Below is a small trained network, with its code and all its weights. Each question gives an input and a class and asks what happens when units are switched off, that is, made to give their printed mean instead of their output.

import numpy as np


def w(rows, s, z=0):
    codes = np.array(rows[::2]) - 128.0
    scale = np.full(codes.shape[1], s)
    scale[-1] = z or s
    return codes * scale


def f(y):
    return y / 2 * (1 + np.tanh(0.7978845608 * (y + 0.044715 * y**3)))


def log_softmax(a):
    a = a - a.max(-1, keepdims=True)
    return a - np.log(np.exp(a).sum(-1, keepdims=True))


def net(x, mask):
    res = np.array(x, float).reshape(1, 3) / 4 @ E
    y = f(res @ A[0][:, :-1].T + A[0][:, -1])
    res = res + np.where(mask, y, B[0][:, -1]) @ B[0][:, :-1]
    return log_softmax(res[-1] @ U[:, :-1].T + U[:, -1])


A, B = {}, {}
E = w([
[123,247,248,193,196,107,184,101,171,104,185,98],'x0',
[187,19,229,112,90,175,153,198,187,186,145,99],'x1',
[82,75,132,97,194,45,114,211,170,67,52,145],'x2',
],0.011)
A[0] = w([
[186,69,95,88,177,135,73,139,77,156,111,131,79],'n0',
[154,210,1,80,110,107,43,50,34,89,74,221,114],'n1',
[173,112,29,48,143,178,70,83,43,160,77,179,157],'n2',
[60,195,75,149,166,96,90,118,126,78,141,129,91],'n3',
[147,109,152,95,207,74,116,147,165,169,78,154,82],'n4',
[67,65,139,102,134,82,63,186,157,70,49,164,169],'n5',
[163,49,136,72,69,175,120,222,198,246,121,138,184],'n6',
[107,181,162,178,220,66,168,53,120,114,180,73,247],'n7',
[112,123,103,118,208,111,97,171,125,80,82,170,103],'n8',
[183,138,51,166,66,234,134,69,55,185,174,158,118],'n9',
],0.0095,0.013)
B[0] = w([
[81,218,193,241,185,140,226,104,247,128,172,173,163],'n0',
[199,64,131,143,159,87,128,120,137,160,190,80,241],'n1',
[80,180,107,170,108,31,171,177,174,71,138,158,225],'n2',
[192,103,161,134,164,122,128,95,156,132,181,83,180],'n3',
[177,190,251,150,118,161,132,48,107,185,162,164,159],'n4',
[113,159,115,102,93,118,70,109,89,162,63,151,238],'n5',
[198,107,106,139,159,69,123,157,121,138,170,99,250],'n6',
[91,135,97,132,131,37,139,183,114,147,139,143,248],'n7',
[160,158,166,115,99,147,75,80,85,179,145,162,179],'n8',
[139,160,146,93,86,93,91,72,81,203,72,170,219],'n9',
],0.014,0.02)
U = w([
[128,179,159,131,70,131,116,65,79,181,125,150,74],'0',
[193,84,175,158,166,125,124,121,167,136,163,77,66],'1',
[79,209,172,182,119,99,167,140,184,98,146,145,50],'2',
[103,67,35,86,87,95,71,189,68,104,97,124,239],'3',
[15,184,60,30,217,239,98,172,83,32,32,39,10],'4',
[23,55,49,31,115,252,191,213,209,210,9,192,10],'5',
[35,50,65,27,211,242,33,226,229,108,47,64,10],'6',
],0.017,0.014)

Each question gives the input, the list of numbers given to net, and the class t.
The units are the neurons (one row each of A and B). Each row of codes is followed by its name. A weight is (code - 128) times the scale printed after its matrix; where a second scale follows, it is the last column's (A, B and U).
mask holds one flag per neuron, in row order. A switched-off neuron (its flag False) gives its mean, the last column of its row in B, instead of its output. The means were averaged over made-up inputs and are rounded, as every weight is.
A unit's drop is (log p(t) with every unit on - log p(t) with that unit switched off) / (log p(t) with every unit on - log p(t) with every unit switched off).
The circuit of an input: a set's keep is (log p(t) with only the set's units on - log p(t) with every unit switched off) / (log p(t) with every unit on - log p(t) with every unit switched off). Starting from all 10 units, units are removed one at a time, each time the one whose removal leaves the highest keep (on an exact tie, the one counted first), for as long as the keep stays at least 0.8.
units of the circuit, in order: the units of the circuit, biggest drop first
most important unit: the unit with the biggest drop
k most important neurons: the k neurons with the biggest drops, biggest first
drop of u: that unit's drop, to one decimal
input [-5,0,1], class 2: units of the circuit, in order	(n0)
input [-4,1,4], class 0: units of the circuit, in order	(n5, n0)
input [-3,-8,3], class 1: 2 most important neurons	(n1, n3)
input [3,6,7], class 0: 2 most important neurons	(n4, n5)
input [2,2,-3], class 3: units of the circuit, in order	(n0, n4)
input [-4,-3,2], class 2: 2 most important neurons	(n2, n6)
input [-6,6,-4], class 1: 3 most important neurons	(n6, n7, n0)
input [7,-6,-6], class 2: 2 most important neurons	(n7, n5)
input [2,-4,2], class 1: 2 most important neurons	(n3, n2)
input [-1,4,-2], class 1: 2 most important neurons	(n5, n7)
input [7,-7,-3], class 1: 3 most important neurons	(n3, n2, n1)
input [-5,3,-2], class 2: 2 most important neurons	(n0, n1)
input [0,1,4], class 0: 3 most important neurons	(n7, n4, n2)
input [-2,-7,4], class 1: 2 most important neurons	(n1, n3)
input [7,-8,-5], class 1: 3 most important neurons	(n3, n1, n2)
input [-2,-2,4], class 0: most important unit	n7
input [3,3,2], class 3: units of the circuit, in order	(n0, n3)
input [1,2,4], class 0: drop of n4	1.6
input [3,7,8], class 0: drop of n5	0.6
input [5,-8,6], class 1: units of the circuit, in order	(n3)
input [-6,5,-5], class 2: drop of n2	0.7
